[[110 104 135 142]
 [153 114 142 153]
 [122 103 149 115]
 [142 152 102 134]
 [102 131 130 118]
 [116 113 111 142]
 [133 131 140 122]
 [152 150 150 133]
 [101 145 148 142]]
->
[[142 152 102 134]
 [116 113 111 142]
 [102 131 130 118]
 [110 104 135 142]
 [133 131 140 122]
 [153 114 142 153]
 [101 145 148 142]
 [122 103 149 115]
 [152 150 150 133]]

[[123 134 136 125 145 130 147 127 128 112 134 114]
 [132 133 141 127 129 126 151 127 121 131 139 127]
 [139 134 114 127 126 122 129 126 128 124 142 132]]
->
[[139 134 114 127 126 122 129 126 128 124 142 132]
 [123 134 136 125 145 130 147 127 128 112 134 114]
 [132 133 141 127 129 126 151 127 121 131 139 127]]

[[131 126 110 141 118 133 135 124 133 120 117 126 123 129]
 [112 126 126 122 123 127 118 123 130 118 120 119 125 120]
 [123 121 135 120 131 114 122 136 129 129 121 133 125 125]
 [139 133 125 135 132 115 141 136 128 127 127 129 118 142]
 [116 123 131 130 134 135 128 131 125 127 119 153 138 124]
 [124 120 116 119 130  98 131 131 129 126 120 139 128 130]]
->
[[131 126 110 141 118 133 135 124 133 120 117 126 123 129]
 [124 120 116 119 130  98 131 131 129 126 120 139 128 130]
 [139 133 125 135 132 115 141 136 128 127 127 129 118 142]
 [112 126 126 122 123 127 118 123 130 118 120 119 125 120]
 [116 123 131 130 134 135 128 131 125 127 119 153 138 124]
 [123 121 135 120 131 114 122 136 129 129 121 133 125 125]]

[[138 130 139 136 121 121 147 129]
 [139 116 115 133 124 108 108 126]
 [134 136 157 118 119 121 123 138]
 [125 119 105 128 124 141 139 130]
 [121 117 132 139 129 131 133 124]
 [136 139 127 124 122 115 143 121]
 [113 127 143 132 121 131 137 118]
 [137 134 119 129 143 132 134 124]
 [137 138 141 127 136 122 121 138]
 [136 128 124 128 128 130 110 121]]
->
[[125 119 105 128 124 141 139 130]
 [139 116 115 133 124 108 108 126]
 [137 134 119 129 143 132 134 124]
 [136 128 124 128 128 130 110 121]
 [136 139 127 124 122 115 143 121]
 [121 117 132 139 129 131 133 124]
 [138 130 139 136 121 121 147 129]
 [137 138 141 127 136 122 121 138]
 [113 127 143 132 121 131 137 118]
 [134 136 157 118 119 121 123 138]]

[[129 129 127 130 129 129 129 128 130 129 124 125]
 [128 130 125 130 127 126 128 128 132 124 125 125]
 [127 123 110 147 145 122 145 153 103 124 122 128]]
->
[[127 123 110 147 145 122 145 153 103 124 122 128]
 [128 130 125 130 127 126 128 128 132 124 125 125]
 [129 129 127 130 129 129 129 128 130 129 124 125]]

[[136 127 126 127 132]
 [109 132 120 114 128]
 [152 123 140 150 130]]
->
[[109 132 120 114 128]
 [136 127 126 127 132]
 [152 123 140 150 130]]

[[121 131 136 131 121 114 141 130 117 126 134 143 138]
 [135 141 144 134 136 107 134 129 127 129 135 124 142]
 [126 129 130 125 109 137 131 123 133 128 126 122 115]
 [127 133 122 126 119 143 121 129 151 131 132 131 135]]
->
[[127 133 122 126 119 143 121 129 151 131 132 131 135]
 [126 129 130 125 109 137 131 123 133 128 126 122 115]
 [121 131 136 131 121 114 141 130 117 126 134 143 138]
 [135 141 144 134 136 107 134 129 127 129 135 124 142]]

[[124 124 117 127]
 [123 114 121 113]
 [125 126 128 128]
 [141 106 123 122]
 [124 135 126 126]
 [136 127 113 134]]
->
[[136 127 113 134]
 [124 124 117 127]
 [123 114 121 113]
 [141 106 123 122]
 [124 135 126 126]
 [125 126 128 128]]

[[129 119 150 131 158]
 [114 111 130 126 142]
 [135 117 134 130 127]]
->
[[114 111 130 126 142]
 [135 117 134 130 127]
 [129 119 150 131 158]]
---
[[107 129 116 132 128 129 129 129 121 127 137 124 127 108 126 127]
 [126 134 128 133 124 132 127 129 128 124 126 129 127 134 118 133]
 [112 127 123 128 130 137 132 127 127 126 130 128 131 120 123 132]
 [156 122 125 133 135 129 126 129 124 131 126 127 125 124 117 131]]
->
[[156 122 125 133 135 129 126 129 124 131 126 127 125 124 117 131]
 [112 127 123 128 130 137 132 127 127 126 130 128 131 120 123 132]
 [107 129 116 132 128 129 129 129 121 127 137 124 127 108 126 127]
 [126 134 128 133 124 132 127 129 128 124 126 129 127 134 118 133]]

[[123 138 120 116]
 [112 126 123 137]
 [134 142 147  98]
 [147 118 132 148]
 [136 146 137 118]
 [132 130 127 123]]
->
[[147 118 132 148]
 [112 126 123 137]
 [132 130 127 123]
 [123 138 120 116]
 [134 142 147  98]
 [136 146 137 118]]

[[122 122 126 125 123 123 125 124 125 124 124]
 [124 132 138  99 136 137 136 132 111 129 109]
 [122 118 111 133 130 117 111 134 128 124 134]
 [131 120 133 115 126 124 129 130 118 124 121]
 [122 124 123 121 126 125 122 127 123 125 125]
 [129 127 125 110 141 130 126 140 112 132 125]
 [129 129 135 126 126 129 128 121 123 130 123]]
->
[[122 118 111 133 130 117 111 134 128 124 134]
 [131 120 133 115 126 124 129 130 118 124 121]
 [122 122 126 125 123 123 125 124 125 124 124]
 [122 124 123 121 126 125 122 127 123 125 125]
 [129 127 125 110 141 130 126 140 112 132 125]
 [129 129 135 126 126 129 128 121 123 130 123]
 [124 132 138  99 136 137 136 132 111 129 109]]

[[122 138 124 122 140 109 147 139 137 124 108 132 126]
 [125 136 130 131 130 120 136 133 136 126 118 133 131]
 [127 130 126 126 130 123 137 135 129 121 121 135 132]
 [127 135 129 132 124 119 129 124 137 132 121 132 127]
 [135  98 118 111 147 138 139 116 114 132 130 125 130]]
->
[[135  98 118 111 147 138 139 116 114 132 130 125 130]
 [127 130 126 126 130 123 137 135 129 121 121 135 132]
 [127 135 129 132 124 119 129 124 137 132 121 132 127]
 [125 136 130 131 130 120 136 133 136 126 118 133 131]
 [122 138 124 122 140 109 147 139 137 124 108 132 126]]

[[151 115 123 113 128]
 [147 119 122 129 143]
 [134 113 129 122 141]
 [137 121 131 124 151]
 [126 123 133 132 118]
 [125 133 119 156 146]
 [133 128 142 105 123]
 [120 137 140 127 125]
 [129 122 137 115 123]]
->
[[134 113 129 122 141]
 [151 115 123 113 128]
 [147 119 122 129 143]
 [137 121 131 124 151]
 [129 122 137 115 123]
 [126 123 133 132 118]
 [133 128 142 105 123]
 [125 133 119 156 146]
 [120 137 140 127 125]]

[[144 135 130 140 132 139 129 134 133 131]
 [102 130 112 107 134 123 114 123 145 142]
 [158 131 155 135 129 143 146 135 132 122]
 [146 129 137 149 133 144 140 136 121 140]]
->
[[146 129 137 149 133 144 140 136 121 140]
 [102 130 112 107 134 123 114 123 145 142]
 [158 131 155 135 129 143 146 135 132 122]
 [144 135 130 140 132 139 129 134 133 131]]
---
[[123 139 130 144 135 122 114]
 [105 128 130 133 109 139 152]]
->
[[105 128 130 133 109 139 152]
 [123 139 130 144 135 122 114]]

[[119 127 112 134 133 119 122 141 141]
 [114 120 124 127 130 147 132 127 113]
 [112 126 135 123 132 151 144 131 117]]
->
[[112 126 135 123 132 151 144 131 117]
 [119 127 112 134 133 119 122 141 141]
 [114 120 124 127 130 147 132 127 113]]

[[134 145 136 107 145 130 126]
 [136 146 119 123 132 139 137]
 [114 120 130 138 120 136 133]
 [123 132 131 116 125 122 124]
 [124 129 135 124 135 122 124]
 [120 114 137 136 122 126 126]
 [145 139 137 111 151 142 127]]
->
[[145 139 137 111 151 142 127]
 [134 145 136 107 145 130 126]
 [136 146 119 123 132 139 137]
 [114 120 130 138 120 136 133]
 [123 132 131 116 125 122 124]
 [124 129 135 124 135 122 124]
 [120 114 137 136 122 126 126]]

[[109 130 131 138 140 127 113 142 121 128 129 119 144]
 [114 133 133 142 125 113 105 128 111 116 125 112 139]
 [132 146 113 115 104 103 106 126 116 122 128 125 133]
 [107 132 126 132 128 117 117 137 123 129 130 125 145]]
->
[[107 132 126 132 128 117 117 137 123 129 130 125 145]
 [109 130 131 138 140 127 113 142 121 128 129 119 144]
 [114 133 133 142 125 113 105 128 111 116 125 112 139]
 [132 146 113 115 104 103 106 126 116 122 128 125 133]]

[[154 107 138 135 139 142]
 [127 147 135 142 113 138]]
->
[[127 147 135 142 113 138]
 [154 107 138 135 139 142]]

[[133 124 132 128 131 111 137 129 136]
 [128 123 131 133 123 119 141 131 134]
 [105 111 123 119 131 135 126 137 128]
 [140 130 121 126 128 112 117 112 122]
 [135 139 143 139 130 127 142 133 143]
 [126 116 128 116 126 117 132 126 132]
 [139 130 135 131 122 117 126 116 123]
 [137 128 134 120 132 121 140 128 141]]
->
[[137 128 134 120 132 121 140 128 141]
 [133 124 132 128 131 111 137 129 136]
 [128 123 131 133 123 119 141 131 134]
 [105 111 123 119 131 135 126 137 128]
 [140 130 121 126 128 112 117 112 122]
 [135 139 143 139 130 127 142 133 143]
 [126 116 128 116 126 117 132 126 132]
 [139 130 135 131 122 117 126 116 123]]

[[113 152 115 139 127 138 121 145]
 [136 123 122 143 133 120 108 152]]
->
[[136 123 122 143 133 120 108 152]
 [113 152 115 139 127 138 121 145]]

[[130 118 132 120 126 157 123 129 122 146 132]
 [132 117 135 126 131 148 125 133 125 136 128]
 [128 114 134 119 126 151 117 131 120 144 134]
 [131 118 135 125 131 148 125 132 125 137 128]
 [129 119 134 124 130 142 121 132 124 136 130]
 [125 122 132 125 129 123 114 129 127 128 131]
 [128 121 132 123 129 140 120 130 124 136 131]]
->
[[128 121 132 123 129 140 120 130 124 136 131]
 [130 118 132 120 126 157 123 129 122 146 132]
 [132 117 135 126 131 148 125 133 125 136 128]
 [128 114 134 119 126 151 117 131 120 144 134]
 [131 118 135 125 131 148 125 132 125 137 128]
 [129 119 134 124 130 142 121 132 124 136 130]
 [125 122 132 125 129 123 114 129 127 128 131]]

[[124 131 120 129 131 124 131 130 123 124 126 124 124 136 134 123]
 [124 134  99 131 137 103 131 134 120 122 126 103 124 147 152 117]]
->
[[124 134  99 131 137 103 131 134 120 122 126 103 124 147 152 117]
 [124 131 120 129 131 124 131 130 123 124 126 124 124 136 134 123]]
